(in the rows, 128 means zero)
Each row of numbers stands for one node and depends on some of the facts below. Use the named rows to name the rest.

Facts:
drogrobok: uses; rokir: is directly part of; brulo: points at
bobrezem -drogrobok-> virum; brabagrok -drogrobok-> skovek; bredrel -drogrobok-> floskedrek; diskedror -drogrobok-> flofutu; drebi -drogrobok-> babru; dribrem -drogrobok-> bigepul
drodrul -drogrobok-> trotek; droklos -drogrobok-> stavo; favur -drogrobok-> feplo; feplo -drogrobok-> gada; fladrin -drogrobok-> zabon; fliflek -drogrobok-> stigum
flive -drogrobok-> skifa; floskedrek -drogrobok-> klupun; foskal -drogrobok-> fosto; fosto -drogrobok-> roklo; gabok -drogrobok-> drebi; gada -drogrobok-> plogek
gadom -drogrobok-> stora; gagorin -drogrobok-> zarazem; gefolir -drogrobok-> drutres; gegam -drogrobok-> pevomur; gepenos -drogrobok-> stogun; godrul -drogrobok-> flirosu
grive -drogrobok-> gonebrul; grutar -drogrobok-> klebal; guri -drogrobok-> stusok; kelo -drogrobok-> tabo; kluflen -drogrobok-> kular; kluretom -drogrobok-> lupli
kodan -drogrobok-> bredrel; kovak -drogrobok-> relidra; lesur -drogrobok-> rovar; makotrur -drogrobok-> drodrul; mibri -drogrobok-> sutrok; milil -drogrobok-> mavon
peplil -drogrobok-> tuflem; pevomur -drogrobok-> tostom; plamok -drogrobok-> begrus; plone -drogrobok-> tigruk; pluganir -drogrobok-> plabri; plusko -drogrobok-> fladrin
potun -drogrobok-> klutra; purus -drogrobok-> gegam; reflil -drogrobok-> mibri; rivegros -drogrobok-> milil; roklan -drogrobok-> brabagrok; rovar -drogrobok-> klidregrom
sele -drogrobok-> romeder; skodam -drogrobok-> soklos; skoplun -drogrobok-> bobrezem; skunul -drogrobok-> makotrur; soklos -drogrobok-> lelom; soska -drogrobok-> pluvul
stamur -drogrobok-> skiklur; stavo -drogrobok-> klibur; stigum -drogrobok-> ziplar; stogun -drogrobok-> guri; sutrok -drogrobok-> foskal; tabo -drogrobok-> favur
trisak -drogrobok-> grive; vebrom -drogrobok-> skunul; virum -drogrobok-> trigokol; vokle -drogrobok-> skoplun; volek -drogrobok-> klirik; ziplar -drogrobok-> nagotak
bigepul -rokir-> plusko; bobrezem -rokir-> skubru; bredrel -rokir-> lugigin; difoplem -rokir-> pluganir; diskedror -rokir-> dreklur; drasem -rokir-> stigum
drebi -rokir-> rivegros; dribrem -rokir-> drabek; dripem -rokir-> kluflen; drodrul -rokir-> drupi; droklos -rokir-> kovak; drutres -rokir-> klefen
dumum -rokir-> skiklur; favur -rokir-> pluganir; feplo -rokir-> drupi; fibres -rokir-> kovak; flabe -rokir-> driba; fladrin -rokir-> gresi
fliflek -rokir-> skaves; flirosu -rokir-> volek; flofutu -rokir-> skiklur; floskedrek -rokir-> plusko; flufun -rokir-> stegin; foskal -rokir-> sele
gabok -rokir-> brabagrok; gada -rokir-> lugigin; gagorin -rokir-> gegam; gepenos -rokir-> fosto; gobrer -rokir-> lugigin; godrul -rokir-> pluvun
gregek -rokir-> gonebrul; grirom -rokir-> kovak; grive -rokir-> troskegron; grutar -rokir-> begrus; guri -rokir-> pluganir; kelo -rokir-> dreklur
klebal -rokir-> drabek; klibur -rokir-> kufedrer; klidregrom -rokir-> fosto; klirik -rokir-> plogek; klutra -rokir-> kluflen; kodan -rokir-> milil
kular -rokir-> gegam; lelom -rokir-> pluganir; loflin -rokir-> stogun; lupas -rokir-> zarazem; lupli -rokir-> troskegron; makotrur -rokir-> plusko
mavon -rokir-> briplol; mibri -rokir-> gresi; moske -rokir-> drupi; nagotak -rokir-> plusko; nesik -rokir-> kufedrer; peplil -rokir-> flidromo
pevol -rokir-> troskegron; pevomur -rokir-> brabagrok; plabri -rokir-> begrus; plamok -rokir-> sele; pliskigra -rokir-> begrus; pluvar -rokir-> plone
potun -rokir-> pluganir; purus -rokir-> sele; reflil -rokir-> miflas; relidra -rokir-> miflas; roklan -rokir-> brabagrok; roklo -rokir-> lesur
romeder -rokir-> stigum; rostu -rokir-> gruko; rovar -rokir-> stogun; sefa -rokir-> skaves; skifa -rokir-> kluretom; skodam -rokir-> plusko
skoplun -rokir-> milil; skovek -rokir-> plone; skunul -rokir-> skiklur; sodregrak -rokir-> drabek; soklos -rokir-> skubru; soska -rokir-> briplol
stamur -rokir-> volek; stavo -rokir-> kluretom; stefla -rokir-> gruko; stonis -rokir-> pluvul; stora -rokir-> kluretom; stunas -rokir-> sutrok
stusok -rokir-> plusko; tabo -rokir-> skaves; taklor -rokir-> kufedrer; tigruk -rokir-> milil; tisiski -rokir-> sele; tostom -rokir-> skiklur
trete -rokir-> dreklur; trigokol -rokir-> pluganir; trisak -rokir-> lesur; trubral -rokir-> lesur; tubri -rokir-> gefolir; tuflem -rokir-> muti
vebrom -rokir-> kufedrer; virum -rokir-> stigum; vokle -rokir-> flive; zabon -rokir-> dreklur; ziplar -rokir-> muti; babru -brulo-> klibur
bigepul -brulo-> stamur; brabagrok -brulo-> stonis; dreklur -brulo-> makotrur; driba -brulo-> flirosu; driba -brulo-> gobrer; droklos -brulo-> begrus
drupi -brulo-> gobrer; favur -brulo-> zarazem; favur -brulo-> lupli; favur -brulo-> briplol; fibres -brulo-> pevomur; fibres -brulo-> begrus
flabe -brulo-> miflas; foskal -brulo-> dumum; gabok -brulo-> stonis; grirom -brulo-> stonis; klidregrom -brulo-> skiklur; kluflen -brulo-> flidromo
lelom -brulo-> klibur; lelom -brulo-> roklo; lesur -brulo-> gegam; mavon -brulo-> briplol; milil -brulo-> moske; nagotak -brulo-> kufedrer
nesik -brulo-> trotek; nesik -brulo-> moske; nesik -brulo-> rostu; pevol -brulo-> soklos; pevol -brulo-> kufedrer; pevol -brulo-> bobrezem
pliskigra -brulo-> dripem; pliskigra -brulo-> stonis; pliskigra -brulo-> roklo; pliskigra -brulo-> bobrezem; plogek -brulo-> sefa; plogek -brulo-> drebi
pluvar -brulo-> muti; roklan -brulo-> kufedrer; roklan -brulo-> troskegron; skoplun -brulo-> soklos; stavo -brulo-> mibri; stavo -brulo-> stunas
stora -brulo-> stigum; taklor -brulo-> skovek; taklor -brulo-> tigruk; taklor -brulo-> miflas; trete -brulo-> grutar; trete -brulo-> gagorin
tuflem -brulo-> gobrer; vebrom -brulo-> gresi; vokle -brulo-> kodan; vokle -brulo-> difoplem; zabon -brulo-> drodrul; ziplar -brulo-> rostu
ziplar -brulo-> tisiski

Some nodes and their rows:
[127 117 125 126 124 134 115 127 138 125 113 124 125 125 150 125 127 139
 118 126 129 110 113 124 117 117 124 125 116 130] : stonis
[127 114 124 125 124 127 115 126 124 131 128 123 125 127 122 130 144 144
 135 101 155 118 111 123 118 127 147 124 117 127] : purus
[127 122 123 126 124 124 115 125 133 130 117 126 126 125 136 128 131 143
 132 117 140 116 115 124 118 131 133 124 116 126] : rovar
[127 120 135 135 125 112 117 125 165 139 126 136 149 125 146 121 122 184
 121 189 155 111 119 125 127 147 126 125 116 118] : diskedror
[127 121 124 126 124 123 115 125 134 130 117 126 125 125 137 128 131 146
 132 117 141 115 115 124 117 132 135 125 116 126] : grive
[126 149 124 125 131 115 139 125 111 121 147 114 124 126 103 123 111  99
 123 131 105 132 148 130 154 113 111 135 141 124] : gonebrul
[126 131 125 125 125 121 149 127 112 121 147 113 125 127 103 121 112  99
 112 143 106 124 135 124 127 113 111 135 150 124] : troskegron
[127 115 125 126 124 123 115 126 130 131 122 129 127 125 128 125 140 147
 129 117 152 119 113 123 117 132 141 124 118 123] : trisak
[127 129 126 125 125 115 163 125 112 122 160 114 123 127 105 121 121  99
 118 131 104 142 137 128 137 112 109 126 156 119] : rivegros
[130 112 127 124 145 133 114 125 135 156 104 138 139 141 136 154 127 121
 132 147 152 176 124 124 122 203 136 128 142 122] : skoplun
[126 138 124 125 128 116 152 126 111 122 150 114 124 127 104 121 116  99
 120 134 104 139 144 129 143 112 111 131 149 122] : skubru
[126 128 124 126 129 120 115 130 138 145 117 145 129 125 137 134 123 135
 159 105 140 110 130 135 125 158 133 125 115 138] : tuflem
[132 146 124 127 125 116 116 125 116 136 123 119 127 124 109 130 151 160
 145 120 151 166 124 124 120 151 161 126 115 122] : fibres
[145 133 126 125 156 120 140 127 111 121 131 114 128 124 100 123 133 100
 124 166 105 155 180 128 122 115 110 133 132 119] : trotek
[127 126 124 130 125 112 116 125 123 132 122 120 126 125 117 133 142 165
 141 110 161 141 118 124 123 129 151 124 114 121] : ziplar
[126 122 127 128 127 162 133 128 114 122 141 114 129 146 105 133 136 103
 124  97 104 141 122 131 119 115 109 137 158 148] : kufedrer
[127 124 124 127 125 118 116 129 132 138 132 119 128 124 146 121 122 152
 116 153 122 114 121 128 117 124 131 127 115 132] : dumum
[129 110 126 124 141 144 115 127 143 146 104 132 133 141 152 145 121 120
 119 156 138 160 118 124 118 181 125 129 141 125] : virum
[127 154 127 125 124 161 160 126 112 121 167 113 124 124 102 121 110 104
 117 143 109 109 122 124 129 110 110 129 175 120] : briplol
[126 138 125 125 128 116 151 125 111 122 149 114 124 127 105 121 115 100
 120 134 104 139 144 129 143 113 111 130 149 121] : stegin
[126 106 124 143 125 129 115 127 136 123 119 129 124 124 156 126 133 125
 117 125 129 103 110 124 117 110 141 123 139 119] : stamur

Rows to name:
No name comes twice in this set of rows, the named rows included.
[129 108 126 124 135 142 115 125 136 161 106 147 148 140 134 142 129 111
 129 143 152 159 118 124 119 205 137 123 157 121]  vokle
[140 106 152 182 189 121 116 127 182 122 106 118 125 126 209 122 132 101
 130 104 105 101 173 123 120 106 159 132 123 119]  makotrur

Now the same nodes, written a new way:
Some nodes and their rows:
[132 126 135  91 137 133 139 101 128 135 114 112 145 136 146 115 108 103
 147 140 109 126 142 148 145 120 160 123 142 164 119 101 143 170] : gefolir
[120 125 131 137 122 130 134 135 134 128 135 124 130 120 132 132 138 137
 123 125 136 134 120 125 117 129 110 130 124 116 124 135 120 121] : bredrel
[ 88 118 110 168 139 150  91 173  94  90 206 119 171 182  72  97 105 103
  44 157 166  83  95 156 193 201 180 139 207  81  95 122 178 123] : potun
[116 124 146 124 117 146 136 136 131 128 144 119 137 115 128 141 110 151
 126 114 140 124 133 127 105 133 150 148 115 110 142 137 110 133] : ziplar
[153 125 137 127 148 125 145  90 127 126 113 113 149 133 133 118 128 104
 140 123 112 154 129 136 140 112 160 120 138 148 121 100 133 154] : kovak
[150 134 124 119 140 123 135 100 119 127  94 133 133 125 134 121 117 104
 153 134 119 128 131 135 143 111 158 121 134 143 146 113 123 135] : fosto
[146 147 111 122 158 119 165  67 129 151 105 128 163 113 157 140 112 105
 108 131 108 154 107 119 196 118 156 131  59 106  89 154 124 173] : sele
[ 93  97 151 136 120 137 126 111 122 159 136 125 144 126 135 129 133 170
 118 146 136 149 134 120 115 137 169 130 138 121 104 134 100 156] : vokle
[143 140 132  85 139 124 132  98 125 116 109 103 153 127 154 113 127 116
 147 152 108 131 134 153 133 109 157 123 149 160 109 112 135 170] : plone
[111  99 139 153 136 124 142 124 141 146 149 119 140 137 126 135 128 122
 110 117 136 161 125 122 125 142 132 128 118 120 119 120 140 125] : peplil
[123 131 110 131 134 125 125 129 132 137 132 125 113 129 132 134 145 123
 115 132 124 132 126 145 125 125  86 109 130 119 125 130 145 121] : stonis
[118 120 150 135 109 136 141 139 127 127 146 125 135 113 131 132 128 148
 128 114 141 127 123 118 113 134 138 152 119 119 127 135  99 135] : pevol
[122 124 133 130 126 130 131 134 129 129 135 125 126 122 129 135 134 133
 123 127 133 128 123 130 119 128 114 131 122 119 121 132 123 127] : stefla
[ 98 133 121 134 104 151 131 162 151 146 111 166 129 119 130 110 121 159
 143 133 165 117 112 104 124 136 134 172 123 133 142 131  91 133] : klidregrom
[115 126 128 134 121 133 135 136 133 131 136 120 124 119 132 137 136 138
 122 123 134 131 125 129 116 129 112 133 122 115 127 135 121 125] : sodregrak
[137 145 134  86 110 146 137 125 113 125  94 136 133 121 124 110  93 119
 163 111 113  89 137 107 156 115 172 150 132 168 148 115 103 145] : babru
[116 139 108 127 139 137 118 129 135 134 134 115 115 130 129 147 143 129
 116 126 126 133 128 145 114 126  92 101 129 115 134 132 149 119] : rostu
[146 128 145 117 128 136 137 103 110 125 101 133 144 125 127 113 103 122
 161 118 122 125 137 108 146 113 194 149 135 153 142 110  96 153] : driba
[116 130 121 156  99  94 118 140 105 132 121 163  87 136 142 113 192 119
 132 149 114 113 115 108 153 124  55 104 141 137  91 143 111 113] : lupli
[122 128 128 141 117 143 140 154 130 123 127 130 110 107 126 141 143 141
 132 111 139 115 117 117 100 121  90 129 127 110 143 140 107 113] : tostom
[141  69 156 136 144 139 138 145 128 169  99 123 124 108  86  64 131 165
 190 162 163 138 132  94  97  79 160 161 208 183 159  70  98 148] : dreklur

Name these rows:
No name comes twice in this set of rows, the named rows included.
[150 111 119 132 127  98 141  99 116 144  89 166 107 149 149 102 150  80
 149 150  95 116 131 129 176 115 107  87 155 166  99 102 136 138]  briplol
[174  75 162 113 157 140 166  78 106 158 101 119 151 110 134 146  79 138
 134 134 106 122 153 127 119 106 217 103 147 112 139 122 108 152]  kluflen
[120 140 105 167 148 143  87 175  83  63 188 142 162 166  68  97 114 113
  48 161 166  69  87 155 184 183 172 137 216  65 103 136 156 105]  guri
[108 124  74 163 160 157  77 164  87 105 161 153 145 172  71 113 124 135
  40 188 157  61  92 169 184 182 151  84 238  61  89 135 169 110]  difoplem
[111 154 113 167 132 139  74 189  64  54 182 156 154 148  71  96 105 133
  74 175 180  53  86 146 184 183 200 168 206  65 125 148 116 106]  lelom
[100 134 115 107 108 135 124 148 112 136 136 128  86 136 134 151 128 104
 126 112 103  88 136 135 134 138  75 101 121 128 134 140 148 103]  skovek
[ 84 137 141 135 106 170 132 129 163 122 142 114 166 122 151 151 133 161
 117  89 154 167 120 147  75 158 158 152 120 116 138 122 107 155]  vebrom
[125 175  84 113 142 162 111  88 151 126  76 138 139 146 133 141 129 104
 139 104 123 154 127 163 134 125 144  95 135 150 165  95 151 139]  gresi
[122 162 118  96 109 124 114 141 112 106 131 120  94 118 151 152 149 126
 130 132  99  80 132 153 111 124  68  96 133 122 117 155 129 115]  tigruk
[115 111 145 149 109 140 137 149 117 140 133 144 119 118 106 131 112 146
 129 100 141 121 124  83 132 132 145 154 115 114 151 140  93 111]  tuflem
[186 131 139  91 118  94  76 101 164 145 128 152 149 189 101 118  82 142
 126 139  96 161 196  92 121 151 179 119  95 206 100 121 190 111]  plusko
[125 142 124 145 124 113 117 132 116 113 121 147 106 102 141 142 142 149
 142 150 147 122 113 140 109 118 116 134 114  95 151 149  98 109]  plabri
[149 156 111 129 119  86 112 102  92 118  85 169  95 142 137  91 180  95
 165 156  96 108 118 123 183 101  98 100 159 173  97 114 110 133]  zarazem
[113  96 141 182 109 126 111 183  79  81 181 179 155 172  93  80 109 106
  60 183 163  42  92 133 199 205 184 149 225  82  67 137 123 120]  favur

Now the same nodes, written a new way:
Some nodes and their rows:
[172 102 113 136 114 111 159 111 135 173 138 133 138 168 141  99 127 127
 121  68 133  90 127 139 117 129 121 112 154  82 128] : skaves
[146  71 105  91 122  88 141 133 148 143 111 145 105 179 122 148 154 109
  80 116  75  80 136 168 131 107  88 104 201  83 125] : brabagrok
[153  62 137 115 131 161  99 127  97 159 171 180 113 184 116 124  76  89
 129 111 111  78 129 134  99 127  72  91 113 137 112] : floskedrek
[188 112 131 134 133 135 149 146 129 187 119 123 144 183 128 104 121 123
 117  82 127 128 132 142 120 127 102 114 165 103 128] : skubru
[156  64 145 116 116 156 122 143 122 144 124 104 113 162 116 141 106 108
 135 103  92  80 165 152 129 128  91 119 178  82 106] : stavo
[165  59 123 118 105 147 125 110 124 143 135 114 118 158 135 133 122 109
 127  79 109  72 154 140 117 123 111 107 159  83 106] : kular
[165  63 123 119 108 129 144  87 139 153 143 121 121 153 152  96 123 120
 125  71 144  65 146 137 106 117 124 115 144  77 113] : klutra
[176  63 155 134 140 130 120 160 135 187 135  80 103 158 133 132 127 156
 121  51 131  74 190 123 132 124  73 120 142 143 132] : tostom
[175 102 118 128 112 124 148 130 124 164 129 128 137 178 126 119 123 120
 119  71 104  97 135 142 126 131 105 105 160  85 123] : flidromo
[171 106 123 130 115 119 160 115 130 172 132 132 134 175 136 103 119 119
 119  73 123  88 132 138 128 129 110 110 155  79 125] : briplol
[174  90 171  76  56 187  99 180 129 159 111  93  86 189  89 119 115  91
 127  62 110 141 121 120 128 144 103 111 197 141  87] : potun
[193  67 167 114 128 147 126 131 129 155 112 105 127 152 134 104  96 134
 130  97 123 126 138 171 112 129 100 109 154  87  93] : kelo
[187 115 141 135 136 139 151 151 121 186 110 116 141 189 121 110 112 118
 122  79 118 126 139 145 128 131  93 119 167 105 127] : miflas
[185  62 161 128 132 155 133 130 136 177 125 109 124 155 130  97 106 128
 131  86 137 117 143 149 107 123 102 121 161  96 122] : plamok
[170  62 137 118 113 145 132 113 130 160 135 111 119 153 135 115 117 117
 127  77 121  83 150 143 112 119 107 112 157  85 113] : sefa
[193  65 165 124 134 174 110 164 116 171 112  95 125 170 110 139 105 121
 127  92  97 129 157 151 119 131  86 112 177 113 113] : trisak
[148  67 129 114 129 156 103 117 100 155 169 185 116 180 131 109  80  90
 130 107 124  68 128 131  96 122  84  95 105 133 109] : stusok
[162  63 142 113 133 151 153 111 148 163 117 111 132 153 134  78  87  98
 160 113 130 105 114 163  94 112 110 137 178  52 103] : vebrom
[177  63 149 131 146 120 130 153 151 208 139  79 105 156 140 108 119 160
 144  43 137  83 163 118 121 119  70 128 141 149 138] : skunul
[157  91 119 119 141 152 104 163 127 157 173 174 103 198 116  93  72 116
 155 149 136  91 145 140  51 159  95 145 109 152 118] : nagotak
[156  97 115 126 102 128 142 153 118 150 130 129 125 174 109 147 119 107
 123  92  68  79 145 155 145 145  90 105 179  65 112] : kluflen

Rows to name:
No name comes twice in this set of rows, the named rows included.
[161  93 116 126 119 139 123 143  95 165 167 187 127 190 113 129  91  99
 118  96  87  86 116 139 114 140  80  77 122 115 124]  plusko
[157  44 128  93 128 100 138 100 161 163 127 137  97 157 148 102 143 124
  88 100 131  86 129 150 105  91 108 111 170  95 125]  stonis
[128  72 129 110 125 150 102 128 101 145 164 181 113 188 120 117  76  83
 138 125 111  52 137 137 109 134  69 104 112 120 105]  bigepul

The same nodes again, as new rows of numbers:
Named rows:
[140 145 107 123 116 121 137 117  27 183 147 100 100  85 198 144 154 149
 163 187 104 161  96 122 141 109] : roklo
[149 139 105 115  89 106 117 125 136 193  98  95  97 107 159 141 155 156
 164 175  98 140 114 123 112 135] : fosto
[143 147 102 124  98 113 153 126  62 180 135 108 104  96 125 140 148 147
 148 165 125 150  83 135 150 107] : purus
[146 165 106 126 110 118 178 113  94 189 133 122 102 123 167 139 151 163
 173 161 126 167 105 109 142 105] : stora
[161 152  95 106  81 101 160 113 178 179 151  96 105 126 190 133 162 169
 154 145 162 166 100  98  97 130] : brabagrok
[142 181  89 126 110 106 158 115 119 182  96 134  91 128 122 133 146 160
 168 165 138 178  97 119 134  95] : roklan
[153 155  85 128 112 107 168 118 183 200 128 123 122 195 169 133 146 170
 112 183 142 148 103 103 112 137] : dreklur
[149 147 104 133  82 103 162 120 195 194 107 124 108 143 134 133 159 163
 165 145 137 153 115 102 116 134] : milil
[136 149 115 120 110 117 159 120  49 182 153 117 103  85 169 145 147 154
 151 166 111 152 104 127 150 108] : tigruk
[138 147 114 119 104 118 169 120  64 185 155 122 104  77 151 147 146 156
 150 157 107 145 110 125 154 110] : moske
[139 141 106 148 108 108 138 114 144 195 120 114 115 161 220 131 166 159
 169 180 131 173 112  89 106 138] : babru
[130 131 116 141 115 123 128 117   5 181 148 106 104  86 212 140 165 139
 173 187 109 173  94 114 144 111] : klibur
[132 170 120 139 115 117 143 115 103 183 153  90 117  15 154 142 129 169
 210 145 119 180 118 141 150 110] : difoplem
[129 146 134 114 101 114 152 116  27 176 141 125  93  59 188 147 158 149
 181 149 103 162 119 122 152 105] : flofutu
[131 141 154 103  91 131 148 135  73 162 131 122  97   8 136 131 174 146
 181 149 116 157 122 123 134  98] : skunul
[129 171 124 142 119 121 141 119 111 184 164  80 108  20 142 144 122 165
 200 144 128 184 122 134 153 114] : trigokol
[135 146 120 133 104 126 145 136  90 184 170  84  77  88 100 145 135 138
 132 157 139 163 103 114 155 118] : virum
[136 150 115 120 110 115 157 121  49 182 154 115 103  86 173 144 147 154
 150 168 111 153 104 127 149 108] : flufun
[136 150 116 120 110 115 157 121  50 182 153 116 103  87 173 144 147 155
 150 168 111 154 104 127 149 108] : lupas
[133 138 120 122 101 101 140 122 123 187 139 121 112 120 195 141 152 160
 134 167 116 146 122 115 119 138] : klefen
[146 141 113 135  75 116 145 128 125 186 197 158  94  90 196 141 153 150
 107 162 120 162  80 148 152  96] : feplo

Rows to name:
No name comes twice in this set of rows, the named rows included.
[141 170 103 138 109 122 159 126 141 189 135 100  74 129  90 137 135 148
 153 156 155 182 104 100 144 110]  skoplun
[136 168 117 143 103 116 136 121 120 180 142  82 113   9 121 139 132 163
 217 140 127 181 107 146 148 108]  potun
[165 165  91 104  91 116 177 111 109 174 167  90  96  92 169 137 156 164
 172 147 156 175  83 110 126 100]  gabok
[150 148  91 127 101 117 155 130  94 185 162 116 107 116 132 139 142 150
 107 181 129 146  72 141 148 106]  kelo
[152 160  99 131  91 119 179 118 127 189 123 118  99 110 113 136 154 158
 181 147 132 161  98 114 144 104]  droklos
[125 131 142 117  89 100 135 117  95 182 123 133 101  88 210 145 166 155
 170 144 104 155 141 108 124 135]  skiklur
[150 161 101 132  95 116 170 118 113 186 119 113  98 115 127 134 155 156
 182 154 135 167  93 115 141 103]  stavo
[132 152 114 133 110 124 137 135  95 182 170  82  71  91  96 144 130 137
 125 161 147 171 104 111 150 117]  bobrezem
[142 173 164 105 105 108 165 140  32 185 114  91  99 170 214 131 143 151
 159 170 128 155  95 148 162 102]  gobrer
[144 149 107 121  96 116 144 126  67 182 131 102  95  77 135 142 150 149
 165 166 112 152  93 133 145 106]  reflil
[135 134 118 121  95 104 153 121 135 191 140 129 113 113 173 145 152 162
 134 155 112 137 128 113 125 139]  begrus
[152 167  95 113 113 117 171 107  81 180 160 107 101 111 203 138 154 165
 167 166 141 179  95 104 129 103]  pliskigra
[132 136 130 114 101 109 146 128 139 184 142 126 116  98 186 138 156 163
 131 166 116 140 132 112 113 136]  trotek
[152 151  98 116  96 120 135 123  65 188 110  89  89  72 128 144 150 150
 183 173  96 148  94 135 142 106]  mibri

